Below is a small trained network, with its code and all its weights. Each question gives an input and a class and asks what happens when units are switched off, that is, made to give their printed mean instead of their output.

import numpy as np


def w(rows, s, z=0):
    codes = np.array(rows[::2]) - 128.0
    scale = np.full(codes.shape[1], s)
    scale[-1] = z or s
    return codes * scale


def norm(h):
    return h / np.sqrt((h * h).mean(-1, keepdims=True) + 1e-5)


def f(y):
    return y / 2 * (1 + np.tanh(0.7978845608 * (y + 0.044715 * y**3)))


def log_softmax(a):
    a = a - a.max(-1, keepdims=True)
    return a - np.log(np.exp(a).sum(-1, keepdims=True))


def net(x, mask):
    res = np.array(x, float).reshape(1, 6) / 4 @ E
    u = 0
    for l in range(2):
        y = f(norm(res) @ A[l][:, :-1].T + A[l][:, -1])
        res = res + np.where(mask[u : u + 5], y, B[l][:, -1]) @ B[l][:, :-1]
        u += 5
    return log_softmax(norm(res)[-1] @ U[:, :-1].T + U[:, -1])


A, B = {}, {}
E = w([
[99,64,185,40,187,24,200],'x0',
[116,152,84,17,122,158,93],'x1',
[29,112,62,154,39,111,34],'x2',
[138,86,32,109,59,166,142],'x3',
[2,92,186,108,144,210,244],'x4',
[115,237,92,31,207,104,138],'x5',
],0.0032)
A[0] = w([
[150,57,177,175,117,123,232,90],'L0N1',
[50,221,173,63,190,171,93,2],'L0N2',
[69,105,120,87,95,137,129,144],'L0N3',
[96,247,142,192,190,186,189,47],'L0N4',
[2,137,140,133,154,86,32,23],'L0N5',
],0.006,0.00076)
B[0] = w([
[130,103,155,153,165,162,164,253],'L0N1',
[150,194,88,148,152,217,255,215],'L0N2',
[45,171,191,204,66,116,95,168],'L0N3',
[203,54,132,230,101,57,223,237],'L0N4',
[197,72,203,142,52,98,185,187],'L0N5',
],0.0066,0.0026)
A[1] = w([
[143,159,114,115,213,3,191,63],'L1N1',
[219,136,82,149,58,105,107,205],'L1N2',
[119,73,9,67,123,122,175,151],'L1N3',
[18,150,101,72,122,142,208,89],'L1N4',
[56,179,73,141,43,177,69,254],'L1N5',
],0.0065,0.003)
B[1] = w([
[95,119,145,83,151,164,55,184],'L1N1',
[83,107,136,189,92,171,149,253],'L1N2',
[167,120,125,145,173,100,117,161],'L1N3',
[151,125,69,175,106,156,70,174],'L1N4',
[198,144,94,170,88,156,1,246],'L1N5',
],0.0093,0.0044)
U = w([
[145,100,174,56,222,103,66,96],'0',
[69,137,170,73,61,72,125,92],'1',
[154,130,97,186,85,151,42,175],'2',
[131,71,180,176,159,133,246,194],'3',
[110,162,101,78,114,71,155,3],'4',
[154,201,67,59,207,146,170,99],'5',
],0.012,0.0056)

Each question gives the input, the list of numbers given to net, and the class t.
The units are the neurons (one row each of A and B). Each row of codes is followed by its name. A weight is (code - 128) times the scale printed after its matrix; where a second scale follows, it is the last column's (A, B and U).
mask holds one flag per neuron, layer by layer. A switched-off neuron (its flag False) gives its mean, the last column of its row in B, instead of its output. The means were averaged over made-up inputs and are rounded, as every weight is.
A unit's drop is (log p(t) with every unit on - log p(t) with that unit switched off) / (log p(t) with every unit on - log p(t) with every unit switched off).
The circuit of an input: a set's keep is (log p(t) with only the set's units on - log p(t) with every unit switched off) / (log p(t) with every unit on - log p(t) with every unit switched off). Starting from all 10 units, units are removed one at a time, each time the one whose removal leaves the highest keep (on an exact tie, the one counted first), for as long as the keep stays at least 0.8.
units of the circuit, in order: the units of the circuit, biggest drop first
unit that matters most: the unit with the biggest drop
k most important neurons: the k neurons with the biggest drops, biggest first
top k neurons in layer l: the k neurons of layer l with the biggest drops, biggest first
drop when u is switched off: that unit's drop, to one decimal
input [3,0,3,-3,2,5], class 3: unit that matters most => L0N5
input [2,4,-5,7,0,1], class 0: 4 most important neurons => (L1N3, L0N2, L1N2, L1N5)
input [6,2,7,-1,-6,-2], class 1: 3 most important neurons => (L0N5, L1N5, L1N4)
input [1,-5,-5,8,-4,7], class 0: units of the circuit, in order => (L1N1, L0N2, L1N5)
input [-8,7,-6,-8,-3,-2], class 3: units of the circuit, in order => (L1N5, L0N4)
input [-2,-2,2,-7,-7,8], class 5: 4 most important neurons => (L1N5, L0N2, L0N3, L1N4)
input [-2,5,-6,0,-5,-8], class 3: top 2 neurons in layer 1 => (L1N5, L1N2)
input [-7,-8,-1,1,5,2], class 3: 2 most important neurons => (L0N4, L1N5)
input [7,6,6,-1,-7,-6], class 1: units of the circuit, in order => (L0N5, L1N5)
input [7,-7,3,-4,-1,3], class 0: 3 most important neurons => (L1N1, L1N2, L0N4)
input [2,8,-4,-7,1,2], class 5: units of the circuit, in order => (L0N2, L1N2)
input [-3,-4,-7,5,-6,1], class 3: 3 most important neurons => (L1N5, L1N2, L1N4)
input [8,0,-7,7,-4,6], class 0: 2 most important neurons => (L1N1, L0N2)
input [-6,-3,-4,-6,-2,3], class 3: units of the circuit, in order => (L1N5)
input [-6,-6,-5,5,2,-5], class 3: units of the circuit, in order => (L1N5, L0N1)
input [0,-6,2,-7,-2,7], class 3: top 2 neurons in layer 0 => (L0N4, L0N5)
input [7,-6,3,6,-7,8], class 0: drop when L1N1 is switched off => 0.2
input [1,-4,5,-8,0,3], class 3: drop when L0N5 is switched off => 0.2
input [5,8,1,6,6,-4], class 2: drop when L0N5 is switched off => 0.0
input [-6,3,-3,-7,3,-6], class 3: units of the circuit, in order => (L1N5)
